Here is a tiny trained network, its code and every weight. The questions are about switching its units off for an input and a target symbol, where a switched-off unit gives its printed mean instead of its output.

import numpy as np


def w(rows, s, z=0):
    codes = np.array(rows[::2]) - 128.0
    scale = np.full(codes.shape[1], s)
    scale[-1] = z or s
    return codes * scale


def f(y):
    return np.maximum(y, 0)


def softmax(a):
    e = np.exp(a - a.max(-1, keepdims=True))
    return e / e.sum(-1, keepdims=True)


def log_softmax(a):
    a = a - a.max(-1, keepdims=True)
    return a - np.log(np.exp(a).sum(-1, keepdims=True))


def net(x, mask):
    ids = ['ΓΛβδξπ'.index(c) for c in x.split()]
    T = len(ids)
    res = E[ids] + P[:T]
    r = res
    for j in range(2):
        rows = slice(2 * j, 2 * j + 2)
        q, k, v = (r @ M[0][rows].T for M in (Q, K, V))
        z = softmax(np.where(np.tri(T) > 0, q @ k.T / 2**0.5, -1e9)) @ v
        o = O[0][rows]
        res = res + np.where(mask[j], z, o[:, -1]) @ o[:, :-1]
    y = f(res @ A[0][:, :-1].T + A[0][:, -1])
    res = res + np.where(mask[2:14], y, B[0][:, -1]) @ B[0][:, :-1]
    return log_softmax(res[-1] @ U[:, :-1].T + U[:, -1])


Q, K, V, O, A, B = {}, {}, {}, {}, {}, {}
E = w([
[145,209,196,116,45],'Γ',
[79,246,207,97,213],'Λ',
[134,131,74,95,65],'β',
[222,125,247,7,115],'δ',
[233,84,167,45,26],'ξ',
[125,107,49,102,111],'π',
],0.013)
P = w([
[220,177,53,90,132],'0',
[108,148,67,3,100],'1',
[237,176,61,147,141],'2',
[94,131,87,31,96],'3',
[224,175,86,160,125],'4',
[103,113,117,61,114],'5',
[220,208,99,169,120],'6',
[113,97,150,88,128],'7',
[221,250,132,176,127],'8',
[65,115,165,134,109],'9',
[221,155,43,90,73],'10',
],0.015)
Q[0] = w([
[177,250,127,46,38],'head 1',
[91,76,137,74,111],'head 1',
[210,235,117,100,94],'head 2',
[169,122,146,225,133],'head 2',
],0.013)
K[0] = w([
[44,67,215,209,113],'head 1',
[122,250,132,169,103],'head 1',
[68,63,186,173,109],'head 2',
[153,60,121,129,138],'head 2',
],0.02)
V[0] = w([
[70,46,27,141,252],'head 1',
[139,183,211,102,226],'head 1',
[153,30,126,139,132],'head 2',
[91,198,106,229,115],'head 2',
],0.011)
O[0] = w([
[143,78,106,64,252,2],'head 1',
[121,44,157,178,108,145],'head 1',
[163,101,41,24,113,78],'head 2',
[148,163,160,152,193,80],'head 2',
],0.013,0.021)
A[0] = w([
[171,132,63,75,200,64],'neuron 1',
[109,174,158,166,201,129],'neuron 2',
[38,140,123,99,144,254],'neuron 3',
[33,59,157,87,115,117],'neuron 4',
[206,104,172,132,124,104],'neuron 5',
[123,134,97,115,89,196],'neuron 6',
[3,44,41,76,147,130],'neuron 7',
[153,40,105,156,108,209],'neuron 8',
[59,68,207,147,92,78],'neuron 9',
[155,216,99,67,118,91],'neuron 10',
[197,173,117,197,140,111],'neuron 11',
[103,130,243,173,184,146],'neuron 12',
],0.012,0.0053)
B[0] = w([
[145,103,250,128,104,136],'neuron 1',
[131,161,112,138,114,135],'neuron 2',
[137,179,165,124,197,135],'neuron 3',
[215,178,127,184,153,139],'neuron 4',
[84,158,78,181,130,150],'neuron 5',
[121,106,169,125,130,202],'neuron 6',
[164,181,124,158,76,131],'neuron 7',
[119,136,153,128,205,151],'neuron 8',
[122,91,96,80,169,252],'neuron 9',
[112,105,73,133,115,169],'neuron 10',
[180,145,142,84,175,191],'neuron 11',
[126,116,111,137,120,187],'neuron 12',
],0.013,0.031)
U = w([
[143,154,190,206,85,59],'Γ',
[62,129,146,164,156,230],'Λ',
[100,143,92,66,135,184],'β',
[2,91,234,157,82,156],'δ',
[96,106,109,171,62,2],'ξ',
[142,97,201,28,143,102],'π',
],0.0077,0.0071)

Each question gives the input, a string of symbols that net reads in full, and the target symbol t.
The units are the heads (2 rows each of Q, K, V and O) and the neurons (one row each of A and B). Each row of codes is followed by its name. A weight is (code - 128) times the scale printed after its matrix; where a second scale follows, it is the last column's (O, A, B and U).
mask holds one flag per unit, heads first, then neurons. A switched-off unit (its flag False) gives its mean, the last column of its rows in O or B, instead of its output. The means were averaged over made-up inputs and are rounded, as every weight is.
A unit's drop is (log p(t) with every unit on - log p(t) with that unit switched off) / (log p(t) with every unit on - log p(t) with every unit switched off).
The circuit of an input: a set's keep is (log p(t) with only the set's units on - log p(t) with every unit switched off) / (log p(t) with every unit on - log p(t) with every unit switched off). Starting from the 12 units with the biggest drops (on a tie, the unit counted first), units are removed one at a time, each time the one whose removal leaves the highest keep (on an exact tie, the one counted first), for as long as the keep stays at least 0.8.
circuit, biggest first: the units of the circuit, biggest drop first
k most important neurons: the k neurons with the biggest drops, biggest first
heads that matter: for each layer, one digit per head in row order, 1 if its drop is at least 0.15 and else 0, layers parted by /
drop when u is switched off: that unit's drop, to one decimal
input ξ ξ π δ Γ β π, target β: circuit, biggest first => (head 1)
input Γ Γ Γ Λ β π β, target π: circuit, biggest first => (neuron 1; head 1)
input Γ Γ β δ β Γ δ Λ Γ Γ ξ, target Γ: heads that matter => 01
input π Γ ξ Γ Γ Γ ξ Λ, target Λ: 2 most important neurons => (neuron 9; neuron 4)
input δ δ ξ, target δ: heads that matter => 01
input β Γ Γ δ Γ Λ Γ, target Λ: heads that matter => 10
input ξ Λ Λ ξ β ξ π δ Γ Λ, target Λ: heads that matter => 00
input ξ Γ δ δ δ β Γ ξ Γ π Γ, target π: heads that matter => 11
input Γ Λ π, target Λ: circuit, biggest first => (head 1; neuron 8; head 2)
input Γ ξ Λ Λ δ δ π π δ π, target Λ: 3 most important neurons => (neuron 9; neuron 4; neuron 6)
input δ Γ β Λ ξ, target Λ: circuit, biggest first => (head 1; neuron 5; neuron 8)
input Γ π β Γ Λ β, target Λ: circuit, biggest first => (head 1; neuron 4; neuron 8)
input Γ ξ β, target ξ: 3 most important neurons => (neuron 9; neuron 10; neuron 11)
input β Γ β, target Γ: circuit, biggest first => (neuron 9)
input δ Γ Γ β δ ξ δ Γ π Γ π, target Γ: circuit, biggest first => (neuron 9; head 2)
input Γ Γ Γ π ξ, target π: 2 most important neurons => (neuron 1; neuron 12)
input ξ Λ β δ β, target δ: 3 most important neurons => (neuron 11; neuron 6; neuron 8)
input β Γ Γ β π π Γ δ Γ Γ δ, target Γ: circuit, biggest first => (head 2; neuron 9)
input Γ ξ β Γ δ δ δ ξ δ, target ξ: circuit, biggest first => (head 2; neuron 9; neuron 10)
input π Γ π, target Γ: circuit, biggest first => (neuron 9)
input Λ β β δ ξ β π β Γ δ Λ, target δ: 2 most important neurons => (neuron 11; neuron 6)
input β π Γ Γ β π δ, target π: 2 most important neurons => (neuron 1; neuron 12)
input β Λ β ξ δ β, target Λ: 2 most important neurons => (neuron 4; neuron 11)
input π ξ δ Γ Γ δ Γ Γ ξ ξ Λ, target ξ: 2 most important neurons => (neuron 9; neuron 10)
input Γ ξ δ, target ξ: 3 most important neurons => (neuron 9; neuron 10; neuron 11)
input Γ π Γ δ δ δ Λ π Λ π π, target π: 2 most important neurons => (neuron 1; neuron 5)
input ξ β π π δ, target π: drop when neuron 1 is switched off => 2.9
input Λ Γ π ξ π ξ π β Λ Γ Λ, target Γ: drop when neuron 9 is switched off => 0.4
input π Γ π ξ β Γ Γ δ δ, target δ: drop when head 1 is switched off => 0.4
input β Γ Γ β δ ξ Λ ξ Γ Λ Γ, target Λ: drop when head 2 is switched off => 0.2
